Below is a small trained network, with its code and all its weights. Each question gives an input and a class and asks what happens when units are switched off, that is, made to give their printed mean instead of their output.

import numpy as np


def w(rows, s, z=0):
    codes = np.array(rows[::2]) - 128.0
    scale = np.full(codes.shape[1], s)
    scale[-1] = z or s
    return codes * scale


def norm(h):
    return h / np.sqrt((h * h).mean(-1, keepdims=True) + 1e-5)


def f(y):
    return np.maximum(y, 0)


def log_softmax(a):
    a = a - a.max(-1, keepdims=True)
    return a - np.log(np.exp(a).sum(-1, keepdims=True))


def net(x, mask):
    res = np.array(x, float).reshape(1, 8) / 4 @ E
    u = 0
    for l in range(2):
        y = f(norm(res) @ A[l][:, :-1].T + A[l][:, -1])
        res = res + np.where(mask[u : u + 6], y, B[l][:, -1]) @ B[l][:, :-1]
        u += 6
    return log_softmax(norm(res)[-1] @ U[:, :-1].T + U[:, -1])


A, B = {}, {}
E = w([
[195,154,118,154,153,21,92,74,185,146],'x0',
[122,185,208,55,82,131,150,147,219,81],'x1',
[90,255,168,31,61,141,139,114,53,112],'x2',
[103,134,218,145,173,190,185,137,110,168],'x3',
[87,117,164,32,131,40,182,153,245,122],'x4',
[188,100,31,114,179,142,119,63,181,115],'x5',
[117,210,187,105,147,144,198,191,186,103],'x6',
[18,89,108,128,154,151,182,156,114,205],'x7',
],0.0067)
A[0] = w([
[68,113,252,76,117,72,145,145,162,144,10],'0.n0',
[78,179,193,53,105,99,148,179,144,131,64],'0.n1',
[156,147,64,75,101,15,78,78,102,124,5],'0.n2',
[66,203,95,42,131,126,180,114,168,133,90],'0.n3',
[114,169,158,157,87,126,83,146,128,120,11],'0.n4',
[200,209,141,137,133,131,106,104,83,139,92],'0.n5',
],0.017,0.0025)
B[0] = w([
[75,118,162,38,81,164,189,156,196,50,241],'0.n0',
[155,162,129,165,28,189,110,148,146,167,241],'0.n1',
[202,64,39,103,184,140,80,124,142,254,249],'0.n2',
[116,181,129,67,131,138,144,163,226,64,217],'0.n3',
[168,139,61,128,130,97,176,132,56,118,163],'0.n4',
[109,138,150,86,132,87,134,116,132,37,202],'0.n5',
],0.011,0.012)
A[1] = w([
[194,122,184,219,164,84,43,74,206,115,31],'1.n0',
[75,67,183,147,198,53,211,167,204,121,133],'1.n1',
[202,215,239,199,144,126,88,69,56,170,1],'1.n2',
[126,69,177,115,118,142,125,91,138,245,29],'1.n3',
[223,69,142,179,71,27,93,151,211,140,158],'1.n4',
[128,115,157,192,126,123,122,129,96,247,97],'1.n5',
],0.014,0.0021)
B[1] = w([
[158,87,59,27,48,132,89,178,141,206,205],'1.n0',
[174,88,22,100,105,92,38,94,99,197,220],'1.n1',
[212,166,137,124,149,4,111,57,147,136,150],'1.n2',
[91,160,175,220,154,125,156,159,149,113,204],'1.n3',
[155,186,100,105,255,92,132,40,149,85,254],'1.n4',
[51,80,168,148,97,170,106,155,135,150,202],'1.n5',
],0.0086,0.0091)
U = w([
[223,79,25,115,219,113,60,110,194,186,243],'0',
[165,165,192,185,138,110,134,102,4,67,2],'1',
[67,23,137,254,147,214,88,156,68,194,39],'2',
[134,169,181,83,54,183,174,189,238,65,203],'3',
],0.0086,0.0026)

Each question gives the input, the list of numbers given to net, and the class t.
The units are the neurons (one row each of A and B). Each row of codes is followed by its name. A weight is (code - 128) times the scale printed after its matrix; where a second scale follows, it is the last column's (A, B and U).
mask holds one flag per neuron, layer by layer. A switched-off neuron (its flag False) gives its mean, the last column of its row in B, instead of its output. The means were averaged over made-up inputs and are rounded, as every weight is.
A unit's drop is (log p(t) with every unit on - log p(t) with that unit switched off) / (log p(t) with every unit on - log p(t) with every unit switched off).
The circuit of an input: a set's keep is (log p(t) with only the set's units on - log p(t) with every unit switched off) / (log p(t) with every unit on - log p(t) with every unit switched off). Starting from all 12 units, units are removed one at a time, each time the one whose removal leaves the highest keep (on an exact tie, the one counted first), for as long as the keep stays at least 0.8.
units of the circuit, in order: the units of the circuit, biggest drop first
unit that matters most: the unit with the biggest drop
k most important neurons: the k neurons with the biggest drops, biggest first
k most important neurons of layer l: the k neurons of layer l with the biggest drops, biggest first
drop of u: that unit's drop, to one decimal
input [-2,-8,-4,-3,-4,4,5,2], class 2: unit that matters most	0.n3
input [-7,0,5,1,-4,-7,-4,-6], class 1: 2 most important neurons	[0.n0, 0.n3]
input [-5,6,3,7,-4,5,-4,-5], class 1: units of the circuit, in order	[0.n0, 0.n3, 0.n2]
input [-6,-2,7,6,0,-2,-6,-6], class 1: 2 most important neurons	[0.n0, 0.n3]
input [-7,-1,-8,0,-5,7,1,4], class 2: 2 most important neurons of layer 0	[0.n3, 0.n0]
input [-4,7,2,-8,-8,-8,-5,5], class 2: 2 most important neurons of layer 0	[0.n0, 0.n3]
input [1,-5,-3,1,0,-7,-1,7], class 2: 3 most important neurons of layer 0	[0.n3, 0.n5, 0.n0]
input [-1,-1,5,-6,-8,-4,0,7], class 1: 2 most important neurons of layer 0	[0.n2, 0.n0]
input [2,-7,-2,0,-6,8,-2,4], class 2: 2 most important neurons	[0.n3, 1.n5]
input [-2,6,6,-6,-1,3,-1,-3], class 0: 2 most important neurons	[0.n2, 0.n0]
input [0,-3,6,-1,-3,3,1,5], class 3: 2 most important neurons of layer 0	[0.n2, 0.n3]
input [4,-7,0,6,-8,-3,-5,-1], class 1: 3 most important neurons of layer 0	[0.n2, 0.n3, 0.n5]
input [2,6,-5,4,2,0,-4,4], class 3: 2 most important neurons of layer 0	[0.n0, 0.n2]
input [7,1,-6,8,-6,-2,-3,8], class 2: unit that matters most	1.n5
input [-4,5,-1,3,-5,1,2,0], class 1: 2 most important neurons of layer 1	[1.n2, 1.n0]
input [-2,-8,-3,6,1,5,0,8], class 2: drop of 0.n3	0.2
input [-1,8,4,-7,0,1,-5,-2], class 0: drop of 0.n2	1.2
input [5,-8,5,4,-7,-8,2,-4], class 1: drop of 0.n2	0.1
